Each row has two labels, one from each of two sets.
[-2.15 -1.96  0.76  2.05 -4.90 -2.66 -0.09  2.89 -0.70 -2.78  1.74 -3.04
 -0.73  0.93 -0.62  0.45  1.80 -2.61 -1.16  0.38  1.75 -1.50 -2.60 -0.81
  0.25  0.45  0.85 -0.24  3.35 -0.28 -4.02  0.20 -1.67  1.95 -0.51 -1.74
  0.34 -0.67  0.14  0.32 -0.34  0.26] : (46), [88]
[-2.95  0.56  0.86  0.20 -0.21 -1.26 -1.26  0.28 -0.89  0.36 -1.80 -0.48
 -0.11 -1.02  0.74 -1.04 -0.34  1.86 -0.91  2.12  1.02  0.54  1.05  1.60
 -2.52 -1.46  1.72  1.65 -1.87 -1.41  1.14 -2.07 -1.23 -2.60 -2.62 -0.85
  1.67  1.50 -0.45  0.44 -1.77 -0.05] : (50), [89]
[-0.75  3.23 -1.79 -0.62 -2.10 -0.75  0.74 -1.87 -2.02  0.92 -1.06  4.01
  0.05  1.80  0.35 -3.71 -0.87  1.40 -1.25 -3.44 -3.51 -0.95 -0.15  3.73
 -1.38 -1.29 -0.75 -2.94 -1.19 -4.27 -1.61  0.27 -1.13 -1.47  0.19  5.41
  1.88 -2.16  2.39 -2.10 -2.28  2.43] : (50), [89]
[-3.39 -0.32  0.20 -0.19 -2.06 -5.41  0.54  1.58 -1.63  1.49 -3.95  0.30
  0.32 -1.14 -0.42 -2.49 -0.02 -0.66  1.21  1.84  0.75 -0.29  0.52 -1.03
  1.67  0.81 -0.86  0.25  0.80  3.85 -2.00  2.87 -0.92 -3.35 -2.54 -0.43
 -0.19 -1.80  1.68  3.71 -2.50 -0.45] : (46), [89]
[-1.73  3.18 -1.88 -2.19  5.44 -0.05  1.39 -1.83  2.40  0.91 -2.16  4.61
  0.10  0.37  0.42 -1.12 -1.10  1.13 -2.27  1.03 -0.60  1.48 -0.08  3.03
 -1.79 -1.27 -0.23  1.60 -1.40 -1.52  5.65  0.47  0.14 -0.34  0.70  2.79
  0.68  1.51  1.69 -1.95 -1.90  2.96] : (50), [89]
[-1.20 -3.10 -1.55  2.39  0.23 -1.06  2.10  3.59  1.23  0.53  0.55 -4.19
  0.73  0.58 -1.39  1.68  1.13 -1.25  2.08  2.86  0.84 -0.36  0.69 -0.91
 -3.42  1.75  1.69  0.52  4.04  1.98 -8.08  0.01  1.56  0.02 -0.43 -0.24
 -1.83 -1.25  0.52  2.00 -1.15  2.36] : (46), [88]
[ 2.01 -0.94 -2.82  4.08  0.98 -1.05  2.72  0.25 -0.79  1.38 -0.32 -2.01
  0.39  3.43  0.73  1.16 -0.06 -0.56  2.36  0.55  0.44 -4.43 -0.28  1.63
  2.51  0.65  0.41  2.66  1.69  0.14 -4.12  0.08  2.00  1.09 -0.77 -0.41
 -0.96 -2.74  4.45  3.51 -1.69  2.81] : (46), [89]
[-1.16 -0.48 -1.27  1.44 -3.13 -1.54  1.03  2.49  1.68 -1.91  1.47 -2.95
  0.11  0.28  0.10  0.38  0.06 -2.08 -0.51  2.09  0.54 -0.79 -1.28 -0.78
 -0.33 -3.03 -0.32 -0.20  4.86  0.79  1.26 -0.17 -2.33  3.65 -0.37  0.25
 -0.29  1.25 -0.25  0.22 -0.09  0.03] : (46), [88]
[-1.08 -2.01 -1.41 -0.30 -3.14 -0.73  1.50  1.50 -1.60 -1.58  0.20  1.53
  1.95  2.01  0.16 -1.21  1.50 -1.03 -0.03 -1.06 -0.07  0.32 -2.76 -0.62
  1.04  1.12  0.00  2.55  3.61  4.13 -4.33  1.42  3.15 -0.04  1.37  1.77
 -1.29 -1.38 -0.26  2.08 -1.64  1.14] : (46), [89]
[-3.75  0.03  2.24  0.32  1.22 -1.24 -0.29  0.04  3.54 -1.94 -0.06  0.37
 -2.01 -1.81  2.13 -0.99 -0.37 -0.66 -3.33  1.54 -0.59  0.23  0.74  0.55
 -1.60 -0.14  1.22 -1.24 -0.83 -1.35  3.53  0.19 -1.30 -0.78 -0.27 -0.91
  0.52  4.84 -0.06 -2.22 -1.66 -1.37] : (50), [88]
[-2.01 -0.21  0.72  1.56 -3.57 -5.13  1.54  4.06 -2.84  1.15 -4.48 -0.31
  0.57 -1.07 -5.04 -2.51  0.97  2.64  2.30 -0.32  0.54 -1.20  1.07 -0.69
  1.82  3.52  0.74  1.90  0.83  5.34 -3.95  3.99  1.83 -3.90 -3.30 -0.34
 -1.90 -2.15 -1.59  6.65  1.18 -1.55] : (46), [89]
[-1.38 -0.30 -1.13  2.65  0.11 -0.54  0.56  1.16  1.05  0.25  1.34  0.66
 -0.85 -0.25 -1.88 -0.71 -0.12 -2.19  2.49  0.17 -0.21 -2.53  2.19  1.32
  0.18  1.76 -2.06 -1.90  2.29 -1.42 -6.39  1.09  0.56 -0.14  0.71  3.09
 -2.74 -2.95 -0.05  0.39 -1.67  2.52] : (46), [86]
